[[ 17.1  23.9 -12.9  13.1]
 [ 14.0 -15.5  24.9 -20.2]
 [ -2.2  38.4 -28.0  40.3]
 [-76.3 -75.2  61.8 -15.5]
 [  0.8  47.3 -33.0  47.6]]
|
[[-15.5  24.9]
 [ 38.4 -28.0]]

[[ 61.3 -21.9 -44.5]
 [ 17.9   1.9  -6.3]
 [ 26.0  -4.5 -15.2]
 [ 33.8 -18.2 -29.8]]
|
[[  1.9  -6.3]
 [ -4.5 -15.2]]

[[ -1.8 -21.3 -67.3  29.5]
 [ 39.4 -59.0  57.1 -37.4]
 [ 42.2 -22.2  -1.8 -21.3]
 [-21.3  42.2  29.5  -1.8]]
|
[[-59.0  57.1]
 [-22.2  -1.8]]

[[  4.0  -7.3  42.7]
 [ 33.8 -79.3  -1.2]
 [  1.2  -1.6 -32.4]]
|
[[-79.3  -1.2]
 [ -1.6 -32.4]]

[[ -6.7  66.2   1.6]
 [ 22.3  59.4   7.8]
 [ 38.3  49.2  12.8]
 [-18.6  68.0  -0.9]
 [ 41.8  43.0  13.7]]
|
[[59.4  7.8]
 [49.2 12.8]]

[[ 63.7  25.7  -7.7]
 [-58.3   8.3  57.4]
 [-19.2 -18.6 -33.4]]
|
[[  8.3  57.4]
 [-18.6 -33.4]]

[[  9.3 -30.8  18.5]
 [ 11.9 -20.4   9.5]
 [ 65.7 -39.6  22.9]]
|
[[-20.4   9.5]
 [-39.6  22.9]]
---
[[-53.0 -61.7]
 [ 39.8  15.3]
 [  7.4  -8.4]]
|
[-61.7  39.8]

[[  8.1 -21.5 -19.3]
 [ 36.2  25.0  11.8]
 [-15.1  -0.9  36.8]
 [ 28.5  25.9  63.2]]
|
[-19.3  25.0 -15.1]

[[ 31.4 -13.3  -3.5 -63.3  -0.1]
 [-66.3 -13.3 -11.2  30.5  -0.1]
 [-40.5 -13.3 -11.2  30.5  -3.5]]
|
[ -0.1  30.5 -11.2]

[[ 62.8  -7.4]
 [ -3.1 -20.7]]
|
[-7.4 -3.1]

[[ 37.5  10.4  16.1]
 [-29.1  -9.5 -15.3]
 [ -2.0   2.6   2.2]
 [  6.2   9.3   8.0]
 [-61.7 -14.4 -22.9]]
|
[16.1 -9.5 -2.0]

[[-17.3   7.9  43.5  55.3 -20.9]
 [ 51.4 -58.1 -23.5  14.5 -55.0]]
|
[-20.9  14.5]
